Below are the code and all the weights of a small trained network. Each question names an input and a class and asks about switching units off, where a switched-off unit gives its printed mean instead of its output.

import numpy as np


def w(rows, s, z=0):
    codes = np.array(rows[::2]) - 128.0
    scale = np.full(codes.shape[1], s)
    scale[-1] = z or s
    return codes * scale


def norm(h):
    return h / np.sqrt((h * h).mean(-1, keepdims=True) + 1e-5)


def f(y):
    return np.maximum(y, 0)


def log_softmax(a):
    a = a - a.max(-1, keepdims=True)
    return a - np.log(np.exp(a).sum(-1, keepdims=True))


def net(x, mask):
    res = np.array(x, float).reshape(1, 5) / 4 @ E
    u = 0
    for l in range(2):
        y = f(norm(res) @ A[l][:, :-1].T + A[l][:, -1])
        res = res + np.where(mask[u : u + 16], y, B[l][:, -1]) @ B[l][:, :-1]
        u += 16
    return log_softmax(norm(res)[-1] @ U[:, :-1].T + U[:, -1])


A, B = {}, {}
E = w([
[76,141,113,119,128,134,115,87,233,64,95,81],'x0',
[48,122,58,63,103,157,255,150,143,156,198,149],'x1',
[156,174,79,210,121,156,195,129,80,125,72,99],'x2',
[186,114,63,192,109,91,143,112,192,116,165,196],'x3',
[142,168,223,147,136,181,131,165,156,97,156,163],'x4',
],0.0082)
A[0] = w([
[112,192,136,133,81,132,107,139,126,70,156,181,72],'L0N0',
[155,44,123,65,62,62,104,174,147,132,99,88,83],'L0N1',
[64,86,132,142,149,162,51,28,175,25,156,110,85],'L0N2',
[132,112,160,125,129,109,99,107,125,141,94,113,144],'L0N3',
[92,226,86,135,95,193,131,73,212,117,76,95,131],'L0N4',
[151,76,95,82,133,35,92,59,99,145,149,82,65],'L0N5',
[170,103,118,142,86,130,113,114,194,202,122,114,61],'L0N6',
[192,132,117,132,41,66,139,123,153,112,152,119,4],'L0N7',
[175,150,128,141,181,93,130,109,183,94,210,172,127],'L0N8',
[153,79,187,147,120,99,95,102,144,117,66,63,88],'L0N9',
[102,117,74,146,123,114,177,156,132,105,180,191,110],'L0N10',
[112,109,119,64,171,113,59,94,118,156,128,162,68],'L0N11',
[120,139,111,2,103,196,194,142,178,206,56,131,80],'L0N12',
[109,91,166,68,107,120,126,169,137,106,87,63,97],'L0N13',
[132,221,213,157,150,162,130,169,171,122,142,193,80],'L0N14',
[107,89,100,99,172,60,164,44,129,120,111,100,52],'L0N15',
],0.0071,0.004)
B[0] = w([
[185,114,176,76,90,184,165,74,156,209,94,140,160],'L0N0',
[127,176,115,93,127,186,159,52,157,177,120,167,184],'L0N1',
[164,205,78,62,95,112,105,244,116,130,147,161,252],'L0N2',
[101,46,119,69,133,119,174,188,95,41,143,83,189],'L0N3',
[159,218,82,116,99,74,144,234,160,181,160,139,253],'L0N4',
[145,107,160,135,43,196,73,85,92,111,125,87,201],'L0N5',
[165,109,169,112,160,166,145,186,169,147,107,101,150],'L0N6',
[167,69,132,169,179,102,152,141,176,159,122,60,149],'L0N7',
[131,77,158,117,191,116,138,147,125,153,115,49,221],'L0N8',
[123,115,98,123,125,89,188,94,133,63,106,204,219],'L0N9',
[128,74,169,151,148,113,104,132,104,61,69,160,223],'L0N10',
[98,139,117,169,159,123,90,112,148,161,104,129,187],'L0N11',
[121,67,128,135,185,113,99,121,95,8,66,167,227],'L0N12',
[160,48,160,212,170,93,164,189,186,164,177,60,192],'L0N13',
[99,57,93,126,30,190,117,67,113,136,67,100,230],'L0N14',
[85,146,112,175,2,143,105,127,135,139,159,88,181],'L0N15',
],0.0062,0.0054)
A[1] = w([
[173,81,103,130,59,116,150,170,134,107,134,136,151],'L1N0',
[124,132,193,79,111,122,66,111,135,152,231,179,68],'L1N1',
[195,158,165,155,131,68,41,103,97,97,99,172,99],'L1N2',
[49,137,180,99,175,181,132,128,97,138,103,32,121],'L1N3',
[103,142,156,118,145,142,82,139,114,111,171,82,114],'L1N4',
[176,192,116,172,137,164,193,119,62,167,115,106,57],'L1N5',
[109,116,27,154,100,89,92,99,98,160,116,85,96],'L1N6',
[179,146,128,123,133,113,157,140,2,205,169,204,47],'L1N7',
[216,106,80,161,161,140,131,80,201,151,199,150,124],'L1N8',
[107,212,94,217,146,109,186,115,90,95,118,170,5],'L1N9',
[140,114,142,149,172,117,47,180,59,195,201,217,28],'L1N10',
[39,121,104,101,133,149,229,108,132,139,228,182,83],'L1N11',
[145,33,153,155,73,159,113,104,47,228,118,127,80],'L1N12',
[145,168,217,149,131,231,136,155,199,91,157,169,87],'L1N13',
[83,62,130,93,147,87,51,104,165,155,228,207,71],'L1N14',
[103,202,150,87,195,105,128,155,57,160,97,49,102],'L1N15',
],0.0084,0.003)
B[1] = w([
[161,93,184,155,198,191,124,155,94,127,188,150,244],'L1N0',
[163,179,42,147,195,176,175,39,184,170,58,54,185],'L1N1',
[47,90,109,67,143,121,255,134,68,41,100,178,207],'L1N2',
[192,85,129,182,150,112,109,124,149,158,209,172,204],'L1N3',
[143,127,104,194,143,96,157,87,152,161,91,178,159],'L1N4',
[181,140,90,50,223,154,110,52,216,188,64,51,191],'L1N5',
[120,162,216,92,63,229,147,108,98,166,146,178,204],'L1N6',
[52,188,98,146,49,65,106,159,215,86,158,119,198],'L1N7',
[28,99,206,184,137,33,63,106,83,170,202,130,183],'L1N8',
[114,119,154,50,225,138,67,93,153,161,82,63,182],'L1N9',
[111,172,93,62,83,88,103,199,180,113,116,96,178],'L1N10',
[188,104,194,132,100,59,78,105,59,28,40,135,203],'L1N11',
[126,165,102,108,102,159,128,176,178,95,171,131,254],'L1N12',
[61,146,64,125,10,107,107,57,15,198,170,130,198],'L1N13',
[175,207,108,181,209,156,180,108,112,165,44,64,222],'L1N14',
[123,109,154,212,142,60,108,105,161,170,179,190,184],'L1N15',
],0.0075,0.007)
U = w([
[126,90,150,103,151,81,152,128,66,8,62,155,166],'0',
[153,176,109,111,216,155,130,69,179,199,64,47,138],'1',
[109,209,95,107,68,74,110,213,195,109,159,107,181],'2',
[118,122,152,124,20,204,113,63,81,181,145,124,130],'3',
[133,74,181,215,179,63,108,131,143,184,197,141,146],'4',
[162,115,140,112,187,213,137,201,147,121,163,158,4],'5',
],0.014,0.0023)

Each question gives the input, the list of numbers given to net, and the class t.
The units are the neurons (one row each of A and B). Each row of codes is followed by its name. A weight is (code - 128) times the scale printed after its matrix; where a second scale follows, it is the last column's (A, B and U).
mask holds one flag per neuron, layer by layer. A switched-off neuron (its flag False) gives its mean, the last column of its row in B, instead of its output. The means were averaged over made-up inputs and are rounded, as every weight is.
A unit's drop is (log p(t) with every unit on - log p(t) with that unit switched off) / (log p(t) with every unit on - log p(t) with every unit switched off).
The circuit of an input: a set's keep is (log p(t) with only the set's units on - log p(t) with every unit switched off) / (log p(t) with every unit on - log p(t) with every unit switched off). Starting from the 12 units with the biggest drops (on a tie, the unit counted first), units are removed one at a time, each time the one whose removal leaves the highest keep (on an exact tie, the one counted first), for as long as the keep stays at least 0.8.
circuit, biggest first: the units of the circuit, biggest drop first
k most important neurons: the k neurons with the biggest drops, biggest first
k most important neurons of layer l: the k neurons of layer l with the biggest drops, biggest first
input [3,0,-4,-1,2], class 1: circuit, biggest first : [L1N14]
input [6,3,-4,-8,-7], class 4: 2 most important neurons of layer 0 : [L0N13 L0N14]
input [-6,-4,-5,-5,-6], class 2: 2 most important neurons of layer 0 : [L0N14 L0N12]
input [-5,5,6,-4,-4], class 1: 4 most important neurons : [L1N5 L1N9 L0N3 L1N2]
input [5,-5,-3,0,-2], class 0: 3 most important neurons : [L0N9 L1N2 L1N12]
input [-6,2,-4,4,-4], class 2: 3 most important neurons : [L1N7 L1N12 L1N10]
input [-6,-3,4,5,8], class 3: 2 most important neurons : [L0N14 L1N13]
input [-2,-8,-5,0,-8], class 0: 2 most important neurons of layer 1 : [L1N2 L1N13]
input [5,-1,0,3,-5], class 2: 2 most important neurons : [L0N4 L0N2]
input [-4,-2,-6,-8,-5], class 4: 2 most important neurons of layer 0 : [L0N3 L0N13]
input [-3,-5,-6,5,0], class 1: 4 most important neurons : [L1N14 L1N1 L0N12 L0N10]
input [5,-5,-8,7,-8], class 1: 3 most important neurons of layer 0 : [L0N14 L0N2 L0N1]
input [-8,-6,6,2,0], class 2: 3 most important neurons : [L1N7 L1N10 L0N12]
input [-4,1,6,-1,6], class 1: circuit, biggest first : [L1N5]
input [-8,-6,-6,2,8], class 2: 4 most important neurons : [L1N10 L1N12 L0N12 L1N7]
input [-4,-7,-8,-3,6], class 1: 2 most important neurons : [L1N1 L0N12]
input [0,-5,-8,2,8], class 1: 2 most important neurons : [L1N1 L1N14]
input [3,-6,-6,6,-3], class 0: 2 most important neurons of layer 1 : [L1N2 L1N5]
input [5,-2,-3,-8,7], class 4: 2 most important neurons : [L1N3 L0N13]
input [-8,-8,6,4,-6], class 0: most important neuron of layer 0 : [L0N4]
input [-8,-3,7,3,-2], class 2: 4 most important neurons : [L1N7 L1N10 L1N12 L1N14]
input [-5,2,2,5,-6], class 3: 3 most important neurons of layer 0 : [L0N2 L0N4 L0N5]
input [-7,-3,3,-5,8], class 3: 3 most important neurons of layer 0 : [L0N14 L0N4 L0N2]
